Below are the code and all the weights of a small trained network. Each question names an input and a class and asks about switching units off, where a switched-off unit gives its printed mean instead of its output.

import numpy as np


def w(rows, s, z=0):
    codes = np.array(rows[::2]) - 128.0
    scale = np.full(codes.shape[1], s)
    scale[-1] = z or s
    return codes * scale


def f(y):
    return np.maximum(y, 0)


def log_softmax(a):
    a = a - a.max(-1, keepdims=True)
    return a - np.log(np.exp(a).sum(-1, keepdims=True))


def net(x, mask):
    res = np.array(x, float).reshape(1, 2) / 4 @ E
    y = f(res @ A[0][:, :-1].T + A[0][:, -1])
    res = res + np.where(mask, y, B[0][:, -1]) @ B[0][:, :-1]
    return log_softmax(res[-1] @ U[:, :-1].T + U[:, -1])


A, B = {}, {}
E = w([
[112,163,66,216,84,61,141,210,194,241,118],'x0',
[75,8,128,150,18,196,100,132,175,105,73],'x1',
],0.012)
A[0] = w([
[105,54,101,154,109,165,122,134,148,102,58,107],'n0',
[55,82,127,168,29,159,100,128,183,54,85,89],'n1',
[113,90,127,162,98,126,113,98,120,123,123,253],'n2',
[121,118,37,248,117,91,141,228,228,208,108,106],'n3',
[89,173,105,141,90,113,100,130,105,196,79,88],'n4',
[183,235,98,113,206,88,159,121,59,131,194,125],'n5',
[114,110,192,76,146,173,99,60,76,32,112,103],'n6',
],0.011,0.019)
B[0] = w([
[109,171,103,174,123,174,134,154,112,75,138,182],'n0',
[78,209,64,118,120,228,201,175,156,96,146,205],'n1',
[118,93,188,134,130,43,7,71,178,95,68,227],'n2',
[161,86,86,74,188,144,111,163,104,151,164,251],'n3',
[150,128,106,116,155,154,126,126,108,173,161,155],'n4',
[81,142,111,153,124,173,129,142,201,107,155,217],'n5',
[154,106,86,56,170,162,136,142,51,186,153,207],'n6',
],0.017,0.025)
U = w([
[182,41,78,41,166,169,145,172,70,162,164,118],'0',
[20,221,80,208,129,190,185,180,212,87,162,88],'1',
[94,1,170,159,130,98,46,82,229,83,100,252],'2',
[182,82,204,202,91,126,173,126,130,179,93,97],'3',
[148,82,166,156,46,47,202,121,93,132,57,99],'4',
[137,96,212,174,115,97,157,127,33,146,114,97],'5',
[119,129,181,180,77,86,156,72,91,161,65,99],'6',
[169,116,102,174,47,117,209,131,118,158,87,103],'7',
],0.0097,0.014)

Each question gives the input, the list of numbers given to net, and the class t.
The units are the neurons (one row each of A and B). Each row of codes is followed by its name. A weight is (code - 128) times the scale printed after its matrix; where a second scale follows, it is the last column's (A, B and U).
mask holds one flag per neuron, in row order. A switched-off neuron (its flag False) gives its mean, the last column of its row in B, instead of its output. The means were averaged over made-up inputs and are rounded, as every weight is.
A unit's drop is (log p(t) with every unit on - log p(t) with that unit switched off) / (log p(t) with every unit on - log p(t) with every unit switched off).
The circuit of an input: a set's keep is (log p(t) with only the set's units on - log p(t) with every unit switched off) / (log p(t) with every unit on - log p(t) with every unit switched off). Starting from all 7 units, units are removed one at a time, each time the one whose removal leaves the highest keep (on an exact tie, the one counted first), for as long as the keep stays at least 0.8.
circuit, biggest first: the units of the circuit, biggest drop first
most important unit: the unit with the biggest drop
top k neurons: the k neurons with the biggest drops, biggest first
drop of u: that unit's drop, to one decimal
input [2,-1], class 2: most important unit -> n6
input [-2,-3], class 2: circuit, biggest first -> [n1 n3]
input [8,7], class 0: top 2 neurons -> [n3 n5]
input [-3,0], class 2: circuit, biggest first -> [n3 n1]
input [3,-2], class 2: circuit, biggest first -> [n6 n1]
input [-4,-5], class 1: top 2 neurons -> [n5 n3]
input [7,-7], class 0: top 2 neurons -> [n3 n1]
input [6,6], class 0: top 2 neurons -> [n3 n5]
input [7,7], class 0: top 3 neurons -> [n3 n5 n4]
input [6,5], class 0: top 2 neurons -> [n3 n5]
input [-6,8], class 1: top 2 neurons -> [n1 n3]
input [3,-1], class 2: top 2 neurons -> [n6 n1]
input [-3,3], class 2: top 2 neurons -> [n3 n2]
input [-2,8], class 1: circuit, biggest first -> [n1]
input [1,-3], class 2: top 2 neurons -> [n1 n0]
input [-3,-6], class 1: top 2 neurons -> [n5 n2]
input [3,-7], class 1: drop of n5 -> 0.5
input [-1,-8], class 1: drop of n1 -> 0.0
input [0,-1], class 2: drop of n1 -> 0.2
input [6,4], class 0: circuit, biggest first -> [n3]
